Below are the code and all the weights of a small trained network. Each question names an input and a target symbol and asks about switching units off, where a switched-off unit gives its printed mean instead of its output.

import numpy as np


def w(rows, s, z=0):
    codes = np.array(rows[::2]) - 128.0
    scale = np.full(codes.shape[1], s)
    scale[-1] = z or s
    return codes * scale


def norm(h):
    return h / np.sqrt((h * h).mean(-1, keepdims=True) + 1e-5)


def f(y):
    return np.maximum(y, 0)


def softmax(a):
    e = np.exp(a - a.max(-1, keepdims=True))
    return e / e.sum(-1, keepdims=True)


def log_softmax(a):
    a = a - a.max(-1, keepdims=True)
    return a - np.log(np.exp(a).sum(-1, keepdims=True))


def net(x, mask):
    ids = ['ΓΔΛΠΨβεζθμξστφω'.index(c) for c in x.split()]
    T = len(ids)
    res = E[ids] + P[:T]
    q, k, v = (norm(res) @ M[0].T for M in (Q, K, V))
    z = softmax(np.where(np.tri(T) > 0, q @ k.T / 4**0.5, -1e9)) @ v
    res = res + np.where(mask[0], z, O[0][:, -1]) @ O[0][:, :-1]
    y = f(norm(res) @ A[0][:, :-1].T + A[0][:, -1])
    res = res + np.where(mask[1:17], y, B[0][:, -1]) @ B[0][:, :-1]
    return log_softmax(norm(res)[-1] @ U[:, :-1].T + U[:, -1])


Q, K, V, O, A, B = {}, {}, {}, {}, {}, {}
E = w([
[109,151,94,92],'Γ',
[234,13,116,80],'Δ',
[121,131,177,131],'Λ',
[166,150,214,116],'Π',
[119,180,104,115],'Ψ',
[159,144,99,111],'β',
[108,166,79,90],'ε',
[171,48,118,4],'ζ',
[132,117,81,122],'θ',
[50,93,155,67],'μ',
[193,104,165,94],'ξ',
[168,175,100,113],'σ',
[180,97,168,126],'τ',
[162,134,199,87],'φ',
[133,181,123,96],'ω',
],0.014)
P = w([
[121,93,180,204],'0',
[215,183,131,1],'1',
[184,99,134,75],'2',
[167,168,130,39],'3',
[175,131,115,61],'4',
[148,143,108,46],'5',
[146,146,95,52],'6',
[148,149,109,50],'7',
[153,142,105,61],'8',
[146,138,101,65],'9',
[155,140,94,66],'10',
],0.0075)
Q[0] = w([
[161,70,207,174],'H0',
[110,116,202,154],'H0',
[71,87,246,106],'H0',
[120,18,167,142],'H0',
],0.012)
K[0] = w([
[122,110,184,46],'H0',
[131,165,81,119],'H0',
[169,82,111,8],'H0',
[180,225,143,12],'H0',
],0.011)
V[0] = w([
[75,17,86,70],'H0',
[114,121,213,87],'H0',
[138,250,176,15],'H0',
[29,114,193,191],'H0',
],0.012)
O[0] = w([
[210,9,87,84,71],'H0',
[76,153,33,118,204],'H0',
[77,150,96,2,254],'H0',
[16,58,114,180,21],'H0',
],0.013,0.0057)
A[0] = w([
[58,123,8,179,194],'N0',
[104,64,121,88,59],'N1',
[135,231,81,109,211],'N2',
[179,147,120,106,234],'N3',
[200,128,103,58,219],'N4',
[90,113,140,160,3],'N5',
[149,84,105,161,98],'N6',
[129,154,180,169,111],'N7',
[51,143,152,138,195],'N8',
[81,92,78,76,165],'N9',
[156,190,102,143,182],'N10',
[134,72,134,198,193],'N11',
[179,218,166,144,99],'N12',
[132,67,121,142,54],'N13',
[124,198,122,65,238],'N14',
[94,110,144,163,47],'N15',
],0.013,0.0027)
B[0] = w([
[254,137,73,155,184],'N0',
[88,98,139,108,145],'N1',
[140,24,117,109,236],'N2',
[73,160,149,119,195],'N3',
[55,95,229,129,240],'N4',
[77,80,129,179,136],'N5',
[83,163,186,73,141],'N6',
[94,189,122,76,148],'N7',
[197,105,199,114,164],'N8',
[137,199,152,148,189],'N9',
[170,133,125,99,175],'N10',
[45,154,118,75,156],'N11',
[158,82,52,95,174],'N12',
[78,87,97,54,138],'N13',
[114,80,177,117,250],'N14',
[106,113,226,114,138],'N15',
],0.0078,0.012)
U = w([
[123,222,165,102,115],'Γ',
[175,52,203,170,171],'Δ',
[50,135,81,153,253],'Λ',
[20,191,182,123,159],'Π',
[98,72,37,97,117],'Ψ',
[172,115,135,65,99],'β',
[187,159,64,127,185],'ε',
[210,59,68,84,111],'ζ',
[235,83,171,112,66],'θ',
[24,19,115,128,133],'μ',
[148,183,10,70,111],'ξ',
[217,241,172,141,141],'σ',
[57,94,224,132,93],'τ',
[10,229,100,80,66],'φ',
[81,227,17,84,123],'ω',
],0.012,0.0053)

Each question gives the input, a string of symbols that net reads in full, and the target symbol t.
The units are the heads (4 rows each of Q, K, V and O) and the neurons (one row each of A and B). Each row of codes is followed by its name. A weight is (code - 128) times the scale printed after its matrix; where a second scale follows, it is the last column's (O, A, B and U).
mask holds one flag per unit, heads first, then neurons. A switched-off unit (its flag False) gives its mean, the last column of its rows in O or B, instead of its output. The means were averaged over made-up inputs and are rounded, as every weight is.
A unit's drop is (log p(t) with every unit on - log p(t) with that unit switched off) / (log p(t) with every unit on - log p(t) with every unit switched off).
The circuit of an input: a set's keep is (log p(t) with only the set's units on - log p(t) with every unit switched off) / (log p(t) with every unit on - log p(t) with every unit switched off). Starting from the 12 units with the biggest drops (on a tie, the unit counted first), units are removed one at a time, each time the one whose removal leaves the highest keep (on an exact tie, the one counted first), for as long as the keep stays at least 0.8.
units of the circuit, in order: the units of the circuit, biggest drop first
k most important neurons: the k neurons with the biggest drops, biggest first
drop of u: that unit's drop, to one decimal
input ξ Γ τ Δ φ Γ θ, target ζ: units of the circuit, in order	H0, N0
input φ ε ξ Π Δ Π Π φ Π β, target ξ: units of the circuit, in order	H0, N0, N4, N3
input Π τ φ Λ Λ Ψ τ φ θ β ε, target ω: units of the circuit, in order	H0, N0, N4
input Π φ ω ζ τ φ ξ β ζ ω, target ω: units of the circuit, in order	H0, N4, N0
input ξ σ ζ ω μ φ ε, target ζ: units of the circuit, in order	H0, N2, N0
input ξ φ ε Λ β Π θ β ω θ, target ζ: units of the circuit, in order	H0, N0, N2
input Π ω Π θ, target ω: units of the circuit, in order	H0, N0, N4
input φ μ β, target ξ: 3 most important neurons	N0, N4, N9
input θ μ β ω ω μ β τ Γ, target Δ: units of the circuit, in order	H0
input β ω Ψ, target σ: units of the circuit, in order	H0, N4
input θ σ θ Ψ ω σ, target Δ: drop of N11	0.0
input Δ Γ φ β, target θ: drop of H0	0.9
input Γ Γ Ψ Λ Ψ, target μ: drop of H0	0.5
input ω Ψ φ φ Ψ φ β, target φ: units of the circuit, in order	H0
